Below are the code and all the weights of a small trained network. Each question names an input and a class and asks about switching units off, where a switched-off unit gives its printed mean instead of its output.

import numpy as np


def w(rows, s, z=0):
    codes = np.array(rows[::2]) - 128.0
    scale = np.full(codes.shape[1], s)
    scale[-1] = z or s
    return codes * scale


def f(y):
    return y / 2 * (1 + np.tanh(0.7978845608 * (y + 0.044715 * y**3)))


def log_softmax(a):
    a = a - a.max(-1, keepdims=True)
    return a - np.log(np.exp(a).sum(-1, keepdims=True))


def net(x, mask):
    res = np.array(x, float).reshape(1, 7) / 4 @ E
    y = f(res @ A[0][:, :-1].T + A[0][:, -1])
    res = res + np.where(mask, y, B[0][:, -1]) @ B[0][:, :-1]
    return log_softmax(res[-1] @ U[:, :-1].T + U[:, -1])


A, B = {}, {}
E = w([
[141,135,129,105,137,173,192,149,214],'x0',
[167,103,158,166,79,50,80,181,135],'x1',
[224,123,168,101,183,166,122,116,186],'x2',
[142,191,50,70,118,145,68,184,221],'x3',
[79,108,185,142,25,142,115,124,109],'x4',
[109,25,110,175,150,10,162,163,141],'x5',
[53,127,66,138,143,178,172,195,66],'x6',
],0.011)
A[0] = w([
[63,134,115,91,117,213,171,154,95,44],'N0',
[139,254,95,29,97,237,81,103,173,176],'N1',
[178,161,137,127,197,197,126,87,185,55],'N2',
[89,86,70,166,121,102,167,136,136,76],'N3',
[173,163,170,139,128,113,25,78,49,149],'N4',
[139,162,210,123,90,78,27,151,199,212],'N5',
[95,138,184,102,87,165,159,116,80,70],'N6',
[98,186,57,97,217,184,197,92,117,253],'N7',
[77,110,224,164,65,162,150,49,55,109],'N8',
[115,38,125,194,112,69,145,106,114,180],'N9',
[46,133,47,150,46,74,99,157,62,155],'N10',
[129,186,81,76,141,161,93,106,168,237],'N11',
[89,122,211,161,190,115,177,92,87,249],'N12',
],0.0092,0.0034)
B[0] = w([
[173,175,125,55,162,84,89,119,163,178],'N0',
[150,210,162,68,64,111,2,218,180,232],'N1',
[123,179,75,129,105,111,92,188,141,189],'N2',
[134,126,58,108,162,168,149,157,64,176],'N3',
[137,38,52,129,206,114,200,69,92,211],'N4',
[159,87,143,114,158,83,179,69,175,249],'N5',
[186,141,107,150,141,103,129,144,78,175],'N6',
[82,102,66,177,173,178,170,92,56,213],'N7',
[224,148,208,103,190,46,133,57,115,247],'N8',
[129,201,162,102,102,97,101,188,118,230],'N9',
[47,189,75,147,58,166,61,218,135,238],'N10',
[130,107,87,73,136,133,94,218,77,188],'N11',
[152,129,76,80,135,90,135,89,121,218],'N12',
],0.01,0.014)
U = w([
[115,43,92,130,182,155,206,72,76,101],'0',
[133,95,253,133,61,157,122,95,181,2],'1',
[189,127,153,76,156,69,102,97,123,230],'2',
[125,158,244,177,47,146,125,77,126,60],'3',
[82,162,99,99,108,161,78,167,104,135],'4',
],0.014,0.0051)

Each question gives the input, the list of numbers given to net, and the class t.
The units are the neurons (one row each of A and B). Each row of codes is followed by its name. A weight is (code - 128) times the scale printed after its matrix; where a second scale follows, it is the last column's (A, B and U).
mask holds one flag per neuron, in row order. A switched-off neuron (its flag False) gives its mean, the last column of its row in B, instead of its output. The means were averaged over made-up inputs and are rounded, as every weight is.
A unit's drop is (log p(t) with every unit on - log p(t) with that unit switched off) / (log p(t) with every unit on - log p(t) with every unit switched off).
The circuit of an input: a set's keep is (log p(t) with only the set's units on - log p(t) with every unit switched off) / (log p(t) with every unit on - log p(t) with every unit switched off). Starting from the 12 units with the biggest drops (on a tie, the unit counted first), units are removed one at a time, each time the one whose removal leaves the highest keep (on an exact tie, the one counted first), for as long as the keep stays at least 0.8.
circuit, biggest first: the units of the circuit, biggest drop first
k most important neurons: the k neurons with the biggest drops, biggest first
drop of u: that unit's drop, to one decimal
input [-3,-7,0,4,-2,5,-4], class 0: 4 most important neurons	N10; N1; N9; N7
input [-5,-4,7,-4,-7,0,-8], class 0: circuit, biggest first	N4; N1
input [-5,4,6,-6,-1,-6,-7], class 0: circuit, biggest first	N4
input [-2,2,6,-3,-7,-4,5], class 4: 3 most important neurons	N2; N5; N8
input [5,3,6,3,-1,4,6], class 0: 3 most important neurons	N1; N10; N9
input [4,4,-8,-2,-1,7,-8], class 4: circuit, biggest first	N8; N10
input [-5,8,-3,4,3,-1,0], class 4: 2 most important neurons	N10; N8
input [-6,-1,6,-2,-5,-2,-5], class 0: 3 most important neurons	N4; N8; N9
input [4,-8,-4,-4,7,-2,8], class 2: 2 most important neurons	N8; N0
input [7,-8,-5,-6,-8,-4,-5], class 4: 2 most important neurons	N1; N2
input [0,0,-5,5,7,2,-7], class 1: 2 most important neurons	N5; N12
input [5,-7,2,5,-2,7,8], class 0: 2 most important neurons	N7; N10
input [-6,-3,0,-2,6,-3,4], class 2: drop of N8	0.8
input [-1,-3,2,1,-5,-4,-3], class 4: drop of N4	0.0
input [-2,-5,3,-7,-6,-5,1], class 0: drop of N7	2.1
input [-1,4,-2,-6,8,-6,7], class 2: drop of N8	1.3
